Each row is followed by roughly how far along a hidden order it lies, from 0 to 30. A new part has a new order.
In the rows, 128 means zero.
[160 146 151 153 138 165 134 134 139 143 137 137 150 147 162 133 135 145
 132 166 134 165 178 138 150 134 130 175 142 133 136 134 140 189 134 130
 159 145 135 144 144 155 198 175 146 137 140 134 131 137 140 147 177 132
 190 140 174 140 138 131 148 134 133 164 137 136 137 151 159 132 136 187
 133 139 134 142 128 147 135 163 162 141 167 144 187 136 161 151 134 139
 143 142 193 133 134 154 147] | 8
[173 162 158 152 134 233 136 133 139 149 152 136 136 142 131 134 137 134
 137 139 134 152 158 146 152 134 131 150 154 136 139 157 143 194 136 137
 144 143 140 138 173 141 166 177 141 149 150 141 131 136 139 144 164 133
 176 138 152 132 144 143 149 139 129 156 140 137 140 142 133 138 136 159
 136 176 141 146 138 136 138 163 137 140 132 161 191 128 156 139 135 139
 155 143 165 133 140 144 148] | 15
[167 157 150 136 145 153 139 134 139 149 147 137 133 140 139 133 139 135
 136 148 138 170 149 141 146 141 134 153 158 129 141 134 134 197 146 132
 140 134 137 146 140 174 153 166 146 149 139 131 136 137 138 163 164 132
 166 154 166 143 145 147 150 139 135 207 134 142 133 138 144 138 142 135
 138 147 136 135 146 136 132 156 136 150 152 140 145 131 152 146 150 133
 146 147 156 133 135 158 151] | 25
[159 150 155 137 151 129 137 132 140 147 138 136 133 141 144 134 134 135
 136 162 139 165 153 138 136 148 132 162 166 130 138 143 130 179 151 132
 136 132 134 140 142 188 168 172 147 149 137 128 135 134 140 161 164 133
 169 173 159 141 143 145 146 131 136 224 134 146 134 134 136 138 142 138
 140 149 143 133 147 136 132 154 136 169 153 137 148 132 154 142 153 130
 135 156 149 131 132 166 193] | 12
[160 158 148 142 138 188 139 132 142 144 143 139 137 140 139 133 134 136
 138 147 132 151 160 144 153 135 131 150 150 133 135 154 143 188 135 135
 143 138 134 140 151 151 170 171 142 147 141 134 134 135 143 150 154 134
 176 135 162 134 144 141 148 141 130 194 140 143 133 139 136 135 140 160
 134 157 146 135 139 133 136 155 141 143 148 154 172 139 151 145 141 137
 154 137 158 131 137 155 140] | 13
[154 153 145 153 134 165 139 133 141 141 137 139 142 145 136 136 134 139
 139 156 132 139 170 155 157 134 131 149 140 134 138 159 148 176 131 135
 157 152 135 136 157 141 182 176 140 139 140 139 131 134 138 134 161 133
 175 130 167 131 145 134 150 141 129 167 138 136 136 146 135 133 135 178
 132 158 141 143 134 139 141 157 147 138 146 152 203 140 154 143 133 143
 153 140 170 132 137 149 142] | 9
[ 91 160  84 114 109 194 173 151 163 103 163 145 127 111 117 158 118 146
 150 165 117   7 106 162 255 116 123 127 101 163 140 240 195  93 114 226
 110 148 101 120 193 152 212 156 136 138 140 158 153 123 126  21  14 157
 195 109 168  97 184 153 167 221 129 255 168 160 101 103  75 130 120 174
 123 255 234 159 120 126 147 124 110 111 116 230 121 169 106 114 180 143
 189 110  98 146 141  98 175] | 19
[143 148 128 134 144 154 139 139 144 134 141 138 138 136 144 137 131 143
 137 173 132 139 154 143 164 134 131 172 134 139 135 154 149 176 133 152
 138 139 126 145 141 158 180 159 139 140 129 137 138 130 139 125 124 136
 199 142 182 136 143 136 158 160 134 220 143 146 126 138 127 129 140 161
 132 154 157 138 134 144 136 155 137 138 159 141 154 147 141 144 150 135
 152 140 152 138 135 147 158] | 15
[154 142 144 139 143 154 140 138 138 138 131 137 160 144 185 139 132 154
 133 178 134 167 174 148 142 133 132 225 128 136 134 137 143 184 133 139
 155 146 130 149 140 152 190 158 141 137 130 131 136 136 138 136 151 134
 187 140 204 143 137 134 152 143 134 190 138  89 131 150 164 128 140 191
 130 130 139 140 133 166 134 162 147 139 205 137 180 150 156 158 141 136
 142 139 186 135 135 162 146] | 14
[164 146 143 141 146 155 136 136 140 144 138 138 144 140 171 136 133 144
 132 172 134 164 165 142 138 136 133 194 140 133 136 134 137 184 135 132
 147 143 136 143 140 158 175 160 141 138 134 133 134 137 141 145 160 131
 189 147 194 139 138 134 156 140 134 193 136 138 139 145 155 133 141 168
 133 135 138 135 134 155 136 156 146 144 175 145 168 142 154 155 142 135
 144 142 180 135 133 171 153] | 13
[160 148 142 140 136 162 146 137 138 143 154 137 138 137 140 142 140 136
 136 148 136 149 160 144 163 134 137 152 139 137 138 136 141 178 134 141
 147 141 133 149 154 148 161 170 142 146 136 139 135 136 139 138 148 132
 166 142 186 136 140 141 155 149 132 212 142 145 137 138 139 134 141 154
 133 147 140 138 137 141 135 151 139 135 152 152 153 137 148 145 147 136
 151 134 156 133 133 153 150] | 28
[143 147 124 129 145 140 156 141 139 137 151 138 133 130 140 143 133 142
 140 164 136 141 140 143 167 138 134 155 135 138 138 152 146 179 140 162
 126 134 125 145 145 182 162 154 142 151 131 134 141 134 134 134 122 135
 170 159 184 137 142 148 155 167 138 255 146 155 124 127 134 134 140 142
 133 168 157 135 139 143 133 139 128 139 155 146 138 141 138 140 171 135
 155 136 138 135 134 149 184] | 30
[151 165 146 133 149 141 139 131 143 144 135 137 129 141 144 130 131 136
 138 187 134 147 144 144 143 145 129 152 163 133 137 147 130 168 150 137
 133 132 131 135 137 212 200 175 147 145 136 132 138 132 143 150 146 140
 197 184 152 139 143 141 142 132 135 248 135 146 132 133 135 136 138 144
 135 162 162 136 144 137 135 150 138 183 148 146 141 135 154 136 155 131
 147 169 146 133 136 170 188] | 0

New part:
[ 86 174 111 109 129 149 130 120 215 140 150 119 112 109 193 135 148 130
 133  95 122 180 139 127 147 164 171  59 142 171 137 114 142 158 143 151
 107 177 104 137  76 142 103 113 150 129 245  27 134  89 158 158  82 140
 153  94 119 164  68  23  97 112 156 157 153  70  76 110  77 143 130 137
 132  99 115  86 162  98 154 103 124 118  81  40 207 134 129 130  69 155
 144 137  87 113 153 170  85 107  94 151 153 167 160 116 112 150 104  84
  73 143 113 194 118  80 164 144 128 111 156] | 30
[ 85 158 121 101 133 125 124 148 156 146 160 127 121 126 171 147 142 141
 116  99 101 202 140 144 142 122 137  96 132 148 127 115 145 135 124 145
  88 136 104 140 113 158 116 111 133 133 194 102 106  99 151 118  93 128
 149 107 126 140  59 108 105  84 152 125 150 101  91 126 101 153 140 129
 117 118 104 104 145 112 137 133 117 120  94  98 150 176 130  84  98 152
 161 128 120 103 142 140  95  95 115 160 138 161 151 122 116 140  97  91
 117 136 120 140 111  88 176 130 116 123 171] | 9
[103 155 124 102 126 129 126 131 203 150 152 132 121 110 172 141 146 132
 126  99 107 159 143 137 126 146 145  88 134 152 126 111 145 148 139 143
  91 149 103 137  99 144 116 118 145 127 199  59 119 105 160 134 101 126
 148 106 124 141  63  67 102  94 160 149 139  91  73 120 105 165 139 135
 117 114 115 104 134 113 145 111 118 121  91  58 179 158 133 119 118 141
 135 142 114 122 165 163  76  93 106 156 140 165 165 120 106 144  95  92
 111 135 115 172 122  91 170 139 127 112 165] | 18
[104 152 133  89 127 117 124 143 163 142 152 130 130 120 161 148 144 135
 115 105 100 161 140 157 128 123 127 111 135 143 125 110 138 129 126 143
  92 137 112 141 117 149 119 111 139 138 200  91 108 114 158 115 112 127
 148 111 126 129  69 111 103  77 166 144 136  97  93 128 125 161 150 130
 107 131 104 102 141  97 134 130 117 122  95  98 157 177 134  93 128 142
 150 135 122 114 158 149  84  99 120 162 132 163 162 124 111 139  90  91
 126 137 122 142 116  91 163 126 117 113 168] | 10
[ 84 154 134  92 118 115 130 134 184 176 153 122 125 116 163 139 145 130
 125 108 110 178 146 147 117 136 130  69 136 143 133 109 143 138 142 142
 100 145 127 148 107 142 119 115 145 133 250  72 119  99 164 130  92 129
 146 132 131 127  35  91 101 101 157 149 136  78  94 121 100 151 141 138
 113 119 105  99 162 104 156 109 122 122  89  62 168 160 133 122  98 154
 140 153 123 116 163  49  62  99 108 163 122 161 172 108 104 153  96  95
 107 138 115 157 116  80 161 133 125 115 177] | 12
[ 72 176 112 130 109 143 130 151 252 119 164 131 115 117 178 137 148 136
 124  84  83 184 131 130 121 136 159  67 147 149 125 107 150 148 127 132
  83 144  90 143  85 143 113 105 150 118 255  43 148 102 152 122  93 147
 145 101  97 168  60  23  95  82 175 168 146  69  84 128  83 168 123 127
 117  69 112  86 148  91 143 102 115 120 100  91 176 125 125 115  68 172
 161 167 114 111 164 134  72  96 127 171 134 176 163 114 117 147  92  80
  68 130 108 172 136  80 206 141 123 123 142] | 3
[ 96 168 127  98 129 123 128 129 204 165 146 117 118 116 172 139 149 129
 129 116 118 192 145 144 132 143 141  68 136 145 139 110 140 154 144 149
  89 152 126 140 103 153 116 114 142 136 235  79 102  96 164 149  90 128
 153 102 131 134  62  90  98 101 139 155 143  67  80 115 110 153 133 137
 119 124 114  85 153 100 152 112 122 119  91  45 175 162 133 112 100 140
 141 140 109 103 150 175  68  91 100 158 135 167 161 113 116 151  96 105
 106 145 116 166 110  75 165 137 124 116 175] | 18
[ 67 143 140  99 106 115 131 139 207 139 160 137 136 124 169 140 147 138
 117  93 103 174 143 156  97 121 129  91 144 145 121 104 140 143 136 130
  84 128 120 147 113 138 127 115 149 128 210  32 127 109 163 117 113 125
 137 116 112 135  42  78 110  77 174 155 130  87 100 134 125 170 138 131
 106  98 107 105 146 124 146 108 117 123  92 121 155 148 131 115 106 158
 151 169 137 126 171 143  79  97 125 176 113 174 172 116 112 152  92  80
  99 132 113 145 140  83 211 130 122 115 164] | 3
[ 84 184 106 113 135 147 130 120 193 131 165 119 111 108 182 134 149 136
 135  96 113 181 126 111 153 161 172  45 142 168 136 111 144 157 141 155
  90 182  96 131  82 152 108 111 146 128 255  35 136  89 155 157  80 148
 158  85 114 170  42  20  98  96 150 165 159  75  68 112  77 153 123 136
 133  97 115  74 174  92 150  94 125 118  89  47 195 133 127 124  63 158
 151 140  96 103 153 166  81 102  95 150 154 167 144 115 116 149 100 106
  70 146 111 195 115  82 162 145 131 117 154] | 29
[ 70 154 135 108 109 123 126 149 224 154 152 135 112 106 176 146 149 130
 120  95 106 176 152 157 107 134 142 101 139 143 122 107 156 147 131 132
  98 133 131 144  98 149 112 109 139 121 237  43 136 115 168 111 110 130
 144 117 116 144  63  87  94  87 168 151 137  68  81 127 115 180 141 131
 108  99 114  75 146 105 154 111 112 119 100  72 149 153 133 119  97 157
 155 171 120 119 165 148  70  79 125 167 132 173 180 115 118 156  87  85
  86 131 117 157 135  69 186 138 122 114 160] | 0
[100 141 128  96 128 123 120 148 193 140 157 141 121 112 162 148 139 135
 117  97 105 185 148 167 121 126 135 107 133 147 117 116 144 133 125 136
  99 128  95 136 111 145 113 120 135 132 183  45 113 115 160 107 117 124
 139 113 122 136  76 101 112  87 165 134 143  88 100 126 130 154 148 129
 107 117 100 101 140 126 142 129 110 121 100  88 152 192 136 103 123 160
 152 144 119 114 149 146  73  85 123 159 138 164 167 127 111 138  94  83
 119 132 130 147 123  94 198 132 118 118 165] | 9
[104 163 121 101 132 125 119 153 188 157 153 122 111 104 158 159 141 135
 113 101 120 182 147 156 142 134 134 104 128 143 124 117 148 129 120 144
 105 143 110 139 115 166 112 103 124 129 182 108 110 113 156 111 102 128
 149 109 130 139  71 140 105  90 148 145 159 106  68 123 123 158 147 124
 116 110 104  98 146 103 148 139 111 118  92  83 175 189 129  83 106 158
 149 131 103  95 140 162  93  73 112 145 135 163 144 126 124 146  97  82
 123 132 126 147 103  84 168 134 113 122 176] | 4

Next part:
[139 168 120 115 107 170  63 145 191 124 126 131  84 158 154 100 171 128] | 7
[136 162 119 114 146  90 134 131 123 144 113  84 160  88 112 133 118 152] | 22
[148 172 117 114 140 104  95 150 153 138 105  80 153 108 133 128 137 157] | 19
[112 121 141 128 105 125  97 104 142 139 157 158  87 118 119 112 148 114] | 12
[113 122 152 124 111  80 137 110 134 147 144 136 114 109 111 130 139 135] | 17
[123 122 127 135 115 149 123 115 141 139 151 155  94 105 127 112 151 108] | 12
[145 168 112 116 140 118 110 141 144 140 111  88 149  99 125 123 131 146] | 19
[127 134 147 119 140  56 142 133 116 149 130  90 170  97 106 156 121 158] | 25
[111 118 132 132 105 147 134  98 140 138 160 175  76 117 121 106 149  98] | 10
[139 139 133 130 113 142  80 146 173 132 136 128 110 144 150 119 167 132] | 11
[132 154 114 123 120 149 108 123 152 132 130 130 101 110 132 103 149 122] | 12
[137 147 125 125 119 134  86 140 164 134 129 120 115 128 140 116 154 134] | 13
[141 164 121 117 100 207  50 146 205 120 141 155  59 177 165  95 183 116] | 2
[139 152 113 123 104 214  65 139 190 122 141 158  64 166 158  94 178 107] | 2
[135 101 130 147 137 115 140 131 108 148 150 130 155  99 121 144 141 125] | 19
[122 141 146 113 132  54 147 119 116 148 128  99 151  92 107 147 120 155] | 23
[113 131 151 120  97 108 112 113 163 137 144 149  84 131 126 117 155 128] | 12
[165 236  29 102 184 196 123 133 130 133  69  52 157  43 121  77 101 130] | 19
[127 153 130 117 112 132  99 125 167 132 130 132  96 128 135 108 151 131] | 12
[128 176 111 103 139  99 142 112 124 142 108  92 135  76 104 108 111 143] | 20
[137 178  93 111 143 136 133 114 130 139 108 100 127  75 114 100 119 130] | 17
[115 149 134 113 153  38 180 108  83 151 123  81 173  65  86 151  94 153] | 29
[119 142 123 116 152  73 178 106  88 151 128  98 161  65  89 140 101 140] | 26
[119 156 122 110 132  96 152 101 123 144 123 114 122  78 101 117 115 134] | 19
[127 161 117 113 131 110 135 114 133 141 120 106 124  87 111 113 124 135] | 18
[158 202  73 108 165 149 110 143 140 136  86  61 161  75 127 104 115 145] | 20
[127 200 104  90 157  81 151 111 121 143  93  65 151  59  95 116  93 158] | 24
[125 155 105 115 154 100 171 105  96 148 121  97 158  58  94 126 102 133] | 23
[126 151 126 118 124 110 126 115 139 142 127 116 121 100 116 116 131 134] | 16
[175 157 139 123  91 215   1 206 254 111 124 133  86 243 206 119 223 149] | 0
[132 160 116 113 155  80 151 124 103 148 115  79 166  72 101 139 106 151] | 26
[152 171 107 116 169  85 127 155 111 143 102  49 199  83 116 147 114 164] | 27
[139 159 109 123 127 155 102 132 157 133 123 117 109 111 136 104 148 126] | 13
[134 122 107 143 129 173 123 121 132 139 149 148 112 107 131 108 149 102] | 12
[122 144 136 119 103 144  92 123 173 131 141 147  77 143 136 107 161 123] | 9
[132 155 121 118 103 189  76 131 185 125 140 156  65 160 150  96 170 111] | 5
[119 132 115 128 128 133 155  98 117 144 141 142 111  83 108 109 126 111] | 16
[115 111 178 124 102  50 119 126 146 146 146 128 124 131 118 151 151 153] | 18
[123 136 129 122  94 185  85 119 180 127 153 174  58 159 145  99 172 104] | 3
[128 142 133 123 103 159  85 131 175 129 145 151  79 149 143 112 167 118] | 8
[123 175 109 108 171  51 183 112  78 148 107  58 187  45  83 143  81 155] | 30
[151 181  68 124 138 245  84 134 167 123 123 136  87 122 152  74 156  96] | 6
[123 110 132 137 124 113 149 116 115 147 151 144 123  97 113 128 137 118] | 17
[173 193 145 108 120  89   1 213 224 125  85  41 166 178 174 143 179 202] | 16
[114 137 147 115 121  70 145 109 126 147 134 118 129  95 102 135 124 145] | 20
[133 163 127 110 148  69 139 131 118 146 114  76 169  86 107 144 113 160] | 25
[114 141 105 119 141 123 179  82  98 148 133 130 119  57  92 106 107 112] | 19
[130 156 117 120 114 167  88 128 173 129 134 140  84 135 141 102 159 117] | 9
[131 146 138 122 113 110  96 134 165 136 131 120 115 130 131 121 153 141] | 14
[126 107 201 125  65 114  30 161 219 125 165 167  65 226 170 142 211 145] | 4
[107 127 139 122  97 143 123 102 156 135 156 174  63 131 123 104 154 106] | 8
[126 136 136 120 138  76 144 123 115 148 131 103 153  90 106 142 122 147] | 22
[134 146 104 128 135 149 128 119 133 139 129 123 116  91 121 106 135 117] | 15
[151 177 103 114 149 123 107 143 142 138 102  76 157  92 126 121 128 151] | 19
[129 169 121 107 155  62 154 122 101 147 112  62 176  71  98 143 101 157] | 27
[123 130 121 129 127 130 143 108 123 144 140 137 116  90 112 115 134 118] | 16
[152 171  87 124 126 231  66 146 182 121 127 137  84 145 157  87 168 105] | 5
[ 78 125 134 123 164   4 255  55  12 160 147 103 167   8  41 152  49 125] | 30
[119 144 117 117 146  92 171 100  97 150 129 110 145  66  94 129 103 131] | 22
[138 150 123 124 113 160  72 147 180 129 134 131  98 150 151 111 168 128] | 9
[131 142 125 126 111 157  89 132 168 131 141 142  92 140 139 108 164 120] | 9
[128 174 133 100 136  66 126 127 139 143 106  78 149  91 108 133 115 165] | 22
[118 147 116 117 137 106 166  97 109 147 129 118 127  68  96 117 112 126] | 20
[133 159 127 116 102 173  68 136 192 124 136 145  71 160 152 100 171 121] | 6
[108 134 134 114 134  74 177  90 100 151 135 121 129  68  88 130 106 133] | 22
[118 134 140 122  93 168  90 119 178 129 154 172  57 159 143 103 171 108] | 5
[123 168 100 113 123 165 125 104 147 133 127 138  83  97 121  86 133 110] | 11
[142 174  83 120 143 179 114 123 147 133 116 115 113  92 129  90 135 115] | 13
[133 179 122 103 156  71 142 132 114 145 103  60 176  77 102 143 103 166] | 27
[134 173 106 109 144 109 133 121 128 142 109  91 141  80 112 117 118 143] | 20
[132 161 118 119 118 136 101 127 163 133 123 120 105 118 132 106 147 131] | 13
[112 148 122 112 120 118 148  91 132 141 131 135  95  84 105 100 122 119] | 15
[121 149 145 113  96 137  82 125 185 129 140 147  70 152 139 107 165 127] | 8
[113 125 132 125  94 181 107 106 166 131 161 187  49 149 136  98 165  95] | 4
[118 127 150 120 118  74 140 114 131 148 137 122 129 105 109 137 132 143] | 19
[141 166  97 122 136 157 112 127 149 136 117 112 121 102 129 101 136 124] | 14
[157 170 122 118 132 114  67 168 177 133 105  77 154 129 146 129 154 163] | 17
[119 168 108 109 108 188 103 106 171 127 135 156  54 127 132  82 150 103] | 6
[141 158 141 113 131  73  95 152 153 141 112  79 158 119 128 144 138 168] | 21
[124 121 127 130  94 212  86 117 174 126 162 193  47 164 148  98 179  91] | 1
[147 184  96 114 143 142 105 135 152 134 102  88 133  93 128 103 131 138] | 16
[119 110 153 133 108  97 124 118 140 142 153 143 114 118 121 132 149 130] | 15
[123 173 107 105 159  87 171 106  96 148 112  82 158  55  92 126  94 145] | 25
[128 163 122 112 127 106 124 119 144 140 118 107 121  97 117 115 128 140] | 17
[144 134 145 119  77 217  25 148 230 116 143 176  42 214 174 103 206 120] | 0
[119 126 128 126  97 194  95 114 170 129 160 182  50 154 142  99 172  96] | 3
[116 128 136 126 104 141 114 111 154 135 150 159  79 127 128 109 155 113] | 10
[109 134 133 121 102 155 119 101 155 133 154 173  60 131 126  99 155 103] | 8
[129 139 152 120 104 101  80 139 173 135 134 125 107 143 137 126 161 144] | 13
